Each row has a hidden trait or not; one of two labels after the row says which. A new part has a new trait and new labels.
In the rows, 100 means zero.
[ 87  97  96 101  98  79  81  92  93  99 120 101 110 103 100  88 100 101
  92 102  88 102  93 120 101  89 106 110 102  99  77  77  96 104  93  99
  99  92 101  95  92 100  99 106 104  90 111  87 109 113] : <67>
[ 72 103  74  95 113  94  89 101 125  90 109 102 102 105  91  97 100 110
  91 100 157  96 124  83  98 110 100  87 109  95 107 106 101  99 164  92
  95 123  83  88 104  94 108  97 104 100 111  92  83  91] : <60>
[ 78  83  90  89 112  76  63  95  87  89 115  98 116 103 104 111  96 107
  81 106 145  92 102 103 104  80 106 104  93  87  81  95 110 104 130  96
  96 102  95  89  98 100 107 113  93  86 121  84  91 120] : <60>
[124 108 112 107  83  90 100 105  83 114  87 106  97  99 104  91 103  91
 120  97  80 103  81 116 103  94 101 112  95 105 105  87  94 111  44 101
 106  74 100 125  94 104  97  96  98 100  91  97 124 111] : <60>
[ 87  87  95  95 100  68  71  91  72  92 114  95 117 101 111 101  96  92
  84  98 147  99  82 117 105  80 108 119  70  93  78  77 104 113  92 104
  97  90 100  95  90 104 105 115  94  89 105  83 112 121] : <60>
[ 82 125  91  99  96  94 134 117 150 105  99 107  94 111  68  79 108 101
 132 101  77 104 117  84 101 123  95  75 129 113 138 112  98  97 133  90
 102 112  80  92 105  96  99  84 110 105  96 101  87  60] : <67>
[ 73 103  91  84 102  74 120 102 121  99 115  96 105  96  91 102  99 113
 102 103 141  95 101 100 103  97 107  98 106  81  96 125 105  91 183  97
  98 119 100  86 106  98 108 106 115  99  97  90  79  94] : <67>
[ 79  96  89  94 103  85  86  98 103 100 108 102 106  97  92 103  99 111
  98 103 129  94 110 104 100  99 105  95 106  88 104 117  98  91 158  96
  95 111  93 103 107  96 107 102 110  92  98  91  84  98] : <67>
[ 88 109 106  95  93  67 116  97 129 109 130  92 114 100 100  83 104  83
 109  96 104 113  74 115 110  92 109 117 101  99  72  84 102 113  88 103
 106 100 113  73  86 102  93 106 107  99 119  91 119  97] : <67>
[ 89  85  88 103 112 110  50  89  76  88 102 102 103  99 104 114  93 119
  72 106 103  90 121  99  96  89  99 100  97  84  98  99  96  97 118  98
  88  90  94 109 107  96 109 102  92  85 106  92  85 106] : <67>
[115 103 107 118  87 137  67 101  57 115  91 112 101  91  94 102 102 113
  95 106  38  98 104 126  91 104 100 105 122 104 123 100  80  88  73 104
  92  76  99 147 112  99  95  95 101  92  78 109  99 101] : <60>
[106 120 100 105  94 113 115 114 118 114  93 110  94 101  77  94 106 105
 114 102  69 100 113  94  93 121  97  83 131 109 133 120  93  86 128  92
 108 111  91 110 113 100  96  89 115 106  90 112  90  75] : <60>
[ 68 105  78  88 118  85  97 100 129  88 125  97 109 108  93 104 101 104
  81 102 161  96 116  81 100 103 101  90 113  90  89 101 108 100 163  94
 100 131  90  70 101  98 105 108 107 101 130  94  82 105] : <67>
[ 82  93  84  99 112  84  83  95 112  87 112 101 102 107  92  93  98 101
  88  99 120  97 120  88  98 102  98  90  99  94  97  96 102 100 132  91
 101 115  87  82 100  98 106 102 104  94 112  90  90  90] : <67>
[ 76 104  87 100 108 102 109  95 140  94 128 102  98 101  78  86 101 110
  94 104  66 101 126  92  95 115  97  85 132  89  98 109  92  85 156  93
  98 124  94  83 107  92  99  93 121  99 108  99  79  79] : <67>
[104  84  88 110 109 145  36  89  67  92  85 107  94  91 112 121  93 135
  66 108 103  86 129 100  89  95  99  99 110  85 103 110  89  87 118  97
  87  87  96 137 113  93 108  96  89  89 100 100  82 115] : <60>
[100 104  96 102  93 101  73 100  74 110  98 107 102  94 103 105 101 115
  97 104 104  94  94 122  97  94 109 108 108  96 104 103  88  94 118 102
  95  89 102 127 106  98 103 102 105  94  96  95 101 116] : <67>
[ 83  83  93  95 113  90  59  86  89  80 125  94 115 102 106 112  93 106
  66 107 107  92 105 100 100  76 104 103  96  78  68  82 105 104 107  97
  97  98 100  84  96 102 104 114  92  84 132  86  92 117] : <60>
[ 80 105  95  91 102  60 105 104 116 103 104 100 104 106  97  91 103  97
 114  98 137 100  94 106 106  96 105 105  95 106 100  99 106 103 126  97
 104 104  97  88  96 100 101 102 103  94 111  87  99  96] : <67>

[108 100  99  96  97  94 100  99 108 101 104 113 100  69 114 101  92 128
  86 108] : E
[ 55 111 118  96 112  77  87  96 125 102 132 151 103 108  89  96 107  83
  97 102] : S
[ 85 110  95  99 104  81  95  98 101  95 110 124 104  69  82 110 105  81
 106 108] : S
[122  95  81 103  98  55  93  98 129 101 115 130  99  85  78  96  90  86
  82  99] : S
[ 67 129 134  95 110  98  99  92 108 106 111 167  98  73  98 105 102  99
  93 120] : S
[103 107  62  98 102  98  82  96 106  98 116 104 113 106  51 111 107  80
 102 111] : S
[ 78 112  98 101 115  88  94 103 115 101 116 159 100 107  80 111 105  63
  97 100] : S
[ 74  88  73 101 110 109 103 102  83  93 102 117 100 112  98 126 110  97
 116 116] : E
[144  81  82 105  95  81  76  97 121 109 131 111 116 115  49  80  88  51
  79  91] : E
[100  87  68  98  91  86 101  94 134  95  98 110 105 106  66 104  95 106
  89 117] : S
[ 95 106 130 100 111  96  85 107 102  98 115 138 118  68  43  71  88 130
  84 101] : E
[113 111  96 103  95  97  96 101 109  96 110 132  97 112 117 106 101 132
  99 100] : E
[ 89  96  72 103  94 100  84  87 146 106 113  55 110 103  59  72  84  81
  82 112] : E
[111  75  57  96  81  82 100  94 114 101 112  97 114 124  61  90  96 101
  91 108] : S
[118  84 108 100  95  50  81  98 120 106 118 175 105  59  74  73  81  72
  72  91] : S
[125 109  46 109  89  83  85 103 122 109 126  68  99  99  57 105  93  50
  94  94] : S
[ 88  89 100  97 110 119  99 103 106 106 103 160 118 104  89  90  94 113
  83 107] : E
[120 131 123 100 101 105  88  96 105 101 123 134 111  91  59  91  92 130
  79 116] : E
[ 65 102  79 103  90  53  87  95 129 105 116 161 112  69  55  62  77  95
  82  94] : S
[ 70  98 106  89 102  88 102  88  86 112  85  67 113  68 156 115 111 137
 101 126] : S
[ 99 103  94  96 103 120  90  92 101  99 128 131 115  98  83  91  97 115
  95 130] : E
[ 70  98  92  98 101 102  97  91 100  97 119 103 115  87 108 116 104 116
 113 125] : S
[ 89 118  90 101 113  83  98 101 112  98 106  48  98 122  81 130 110  74
 112 111] : S
[ 94 111  87 107  95  70  93  95 131 106  92 135 108  78  88  84  84  97
  78  98] : S
[129  71  55 100  80  97  97  96 122 101 124  78 117 107  23  91 102  86
  94 102] : S
[ 53  89  89  97 116  98  87 103 113 104 112 123 111 100  84  99 104  72
 103 105] : S
[112  89  98  96  78  75 105  87 134 105 107  80 107  83 129  96  90 129
  83 102] : S
[110 108 110  98 108 110 100  99  93 101  98  66 113  95  91 109  93 134
  93 124] : E
[114 101  64 107  95  99  81 113 147 100 128 123 111  96  12 101  99  35
  87 102] : S
[ 53  96 115  97 111 102  95 101 113 108 106 186 113  72 113  86  92  95
  86 102] : S
[106  98 104 107  94 119  81 104 147 104 116 115 121  50   9  64  89  57
  77  98] : S
[108 113 100 100 104 102  85 104 103 100  98 168 111  80  67  86  93 121
  87  97] : E
[ 87 102  61 104  86  94  90 108 148  96 119 146 122  79   3  84  96  75
  92 100] : S
[ 51  85 102  99 103 108  94 101  84 102 109 146 124  78 124  88  94 146
  97 113] : S
[ 75  96  64 100  91  50  89 103 120 102 113 152 110  62  49  80  89  86
  91  97] : S
[ 79 106  95  97  99 114  88  92  88  97 121 191 110  57  81  91 101 101
 100 119] : E
[112  66  63  96  93  70 103  94  90 106  90  61  92 105  75 116 106  84
  97 109] : S
[101  98  67 108  93 118  83  90 123 110  94  38 107  94  60  92  95  78
  90 101] : E
[ 95 109 105 102 107 115  95  96  93  95 122 107 110 125  64 113 104 119
 108 128] : E
[107  99  94 104  80 115 106  86 124 119  98   0 112  61  96  97  95  89
  88 110] : E
[100  88  75  98  81  68 105  92 113 100 102 102 115  72  51 102  99 109
  92  99] : S
[ 86  83  66  98  95  58  95  96 113 108 107  64  90  72  70 105  98  54
  93 110] : S
[ 89  97  54 103  91 114  90 105 145  98 116  96 113 111  13  96  99  69
  95 115] : S
[ 79 105 104  97 115 101  94 101 126 109 103 132 104 102  92 102 100  78
  84 108] : S
[107  95  71  98 105 131  86 100  96 103 107 135 111 130  73  94 104 114
  91 109] : E
[ 87  92  86 101  93  94  92 100 112  97 107 137 109  89 118 101  95 130
  91  99] : S
[127  98  82 101 103 105  97 101  88  97  95  61 102 127  80 114 102 135
 101 109] : E
[139  83  67 112  99 139  77 101 150  96 119 108 112 121   0  86 101  40
  79  92] : S
[ 74 116 111  96 100  58  84  92 107 102 123 122 110  60  82  88 103 103
  99 112] : S
[ 90 127 150  91  97 102 109  89 105 115  84 141 113  66 170  97  93 168
  73 126] : E
[ 92 104  96 100 109 110 105  97 103  98 118  79 114 123  90 117  97 105
 100 132] : E
